Below are the code and all the weights of a small trained network. Each question names an input and a class and asks about switching units off, where a switched-off unit gives its printed mean instead of its output.

import numpy as np


def w(rows, s, z=0):
    codes = np.array(rows[::2]) - 128.0
    scale = np.full(codes.shape[1], s)
    scale[-1] = z or s
    return codes * scale


def f(y):
    return y / 2 * (1 + np.tanh(0.7978845608 * (y + 0.044715 * y**3)))


def log_softmax(a):
    a = a - a.max(-1, keepdims=True)
    return a - np.log(np.exp(a).sum(-1, keepdims=True))


def net(x, mask):
    res = np.array(x, float).reshape(1, 8) / 4 @ E
    y = f(res @ A[0][:, :-1].T + A[0][:, -1])
    res = res + np.where(mask, y, B[0][:, -1]) @ B[0][:, :-1]
    return log_softmax(res[-1] @ U[:, :-1].T + U[:, -1])


A, B = {}, {}
E = w([
[87,136,85,127,79,46,117,47],'x0',
[113,100,126,120,150,145,86,157],'x1',
[115,136,192,190,109,131,100,93],'x2',
[152,177,104,93,253,151,89,157],'x3',
[130,45,88,136,156,60,112,109],'x4',
[141,115,149,121,131,184,77,150],'x5',
[45,90,126,164,131,147,155,146],'x6',
[140,143,228,87,181,157,207,198],'x7',
],0.0075)
A[0] = w([
[174,118,184,177,155,189,65,121,167],'N0',
[163,116,151,28,96,183,163,92,147],'N1',
[96,180,157,125,47,175,131,241,30],'N2',
[127,193,91,125,123,226,94,127,232],'N3',
[1,66,100,138,152,53,73,86,248],'N4',
[187,138,120,175,136,141,104,110,186],'N5',
[192,89,142,23,233,151,149,136,246],'N6',
[63,165,130,182,90,31,180,161,165],'N7',
[202,104,146,171,47,148,177,186,203],'N8',
[96,162,120,164,90,79,147,33,131],'N9',
[137,90,140,102,161,154,123,139,235],'N10',
[209,105,58,74,91,67,117,45,242],'N11',
[119,174,166,163,85,127,81,134,79],'N12',
[82,99,132,134,130,161,90,137,217],'N13',
[94,126,127,192,146,146,108,132,133],'N14',
],0.0083,0.0016)
B[0] = w([
[195,123,167,186,104,219,96,87,177],'N0',
[99,184,111,162,183,97,100,165,156],'N1',
[131,114,184,234,93,125,102,60,183],'N2',
[80,160,176,240,21,186,254,101,180],'N3',
[105,49,130,108,121,88,211,95,255],'N4',
[106,86,236,221,45,210,109,83,149],'N5',
[173,138,29,115,160,161,50,146,231],'N6',
[141,67,194,127,123,54,145,161,200],'N7',
[146,141,184,213,46,118,118,114,179],'N8',
[98,167,198,17,168,122,127,203,219],'N9',
[188,178,48,163,107,83,109,65,162],'N10',
[169,111,180,195,193,190,187,164,241],'N11',
[44,185,109,148,177,95,125,149,148],'N12',
[94,115,82,127,88,99,175,54,157],'N13',
[155,60,115,168,82,138,146,107,146],'N14',
],0.006,0.0075)
U = w([
[3,175,61,239,127,190,81,87,249],'0',
[91,156,198,209,88,164,86,235,113],'1',
[184,121,147,216,86,142,25,24,197],'2',
[163,105,88,98,250,164,50,117,16],'3',
[135,71,161,78,152,120,117,132,131],'4',
[104,117,148,98,57,46,101,85,15],'5',
[117,175,50,133,102,253,68,167,86],'6',
[115,38,17,184,96,181,99,179,249],'7',
],0.0069,0.0016)

Each question gives the input, the list of numbers given to net, and the class t.
The units are the neurons (one row each of A and B). Each row of codes is followed by its name. A weight is (code - 128) times the scale printed after its matrix; where a second scale follows, it is the last column's (A, B and U).
mask holds one flag per neuron, in row order. A switched-off neuron (its flag False) gives its mean, the last column of its row in B, instead of its output. The means were averaged over made-up inputs and are rounded, as every weight is.
A unit's drop is (log p(t) with every unit on - log p(t) with that unit switched off) / (log p(t) with every unit on - log p(t) with every unit switched off).
The circuit of an input: a set's keep is (log p(t) with only the set's units on - log p(t) with every unit switched off) / (log p(t) with every unit on - log p(t) with every unit switched off). Starting from the 12 units with the biggest drops (on a tie, the unit counted first), units are removed one at a time, each time the one whose removal leaves the highest keep (on an exact tie, the one counted first), for as long as the keep stays at least 0.8.
units of the circuit, in order: the units of the circuit, biggest drop first
most important unit: the unit with the biggest drop
k most important neurons: the k neurons with the biggest drops, biggest first
drop of u: that unit's drop, to one decimal
input [1,-6,4,6,-6,8,-3,-6], class 0: most important unit => N3
input [1,-3,6,-2,-3,-2,3,-8], class 5: units of the circuit, in order => N9, N4, N7
input [-7,-5,-6,-2,3,-4,-8,4], class 3: 3 most important neurons => N6, N3, N1
input [1,0,5,3,3,8,5,6], class 2: units of the circuit, in order => N0, N9, N10
input [-4,3,-7,7,-3,5,2,1], class 6: 2 most important neurons => N3, N6
input [1,1,5,-2,5,0,5,-8], class 5: units of the circuit, in order => N4, N9
input [8,-5,0,8,8,4,8,-3], class 5: 2 most important neurons => N4, N6
input [-8,8,5,6,5,1,-5,-5], class 2: units of the circuit, in order => N0, N5
input [-3,-5,-7,-8,7,3,-6,7], class 2: 2 most important neurons => N8, N9
input [6,3,2,-8,8,-8,-1,0], class 4: 2 most important neurons => N11, N9
input [-1,-3,0,-3,-3,-4,-6,-5], class 1: 2 most important neurons => N11, N9
input [-6,6,5,1,7,6,8,6], class 2: units of the circuit, in order => N0, N10, N9
input [-2,5,-6,8,-3,5,-5,5], class 6: units of the circuit, in order => N3, N6
input [7,-8,-6,-1,-4,-6,-6,-8], class 4: most important unit => N11
input [7,-1,5,5,6,-6,-5,-3], class 4: 3 most important neurons => N11, N9, N4
input [-1,-5,-1,1,-8,2,-8,-4], class 1: 4 most important neurons => N3, N6, N10, N13
input [4,-4,2,-3,1,-7,-1,0], class 4: 2 most important neurons => N9, N11
input [-8,-7,8,-3,1,-1,-5,6], class 2: drop of N0 => 0.2
input [2,-1,6,4,5,-6,-3,-8], class 4: drop of N4 => 0.2
input [8,-3,4,-8,2,0,8,-7], class 5: drop of N4 => 0.1
input [-7,-5,-4,-5,4,7,0,4], class 2: most important unit => N8
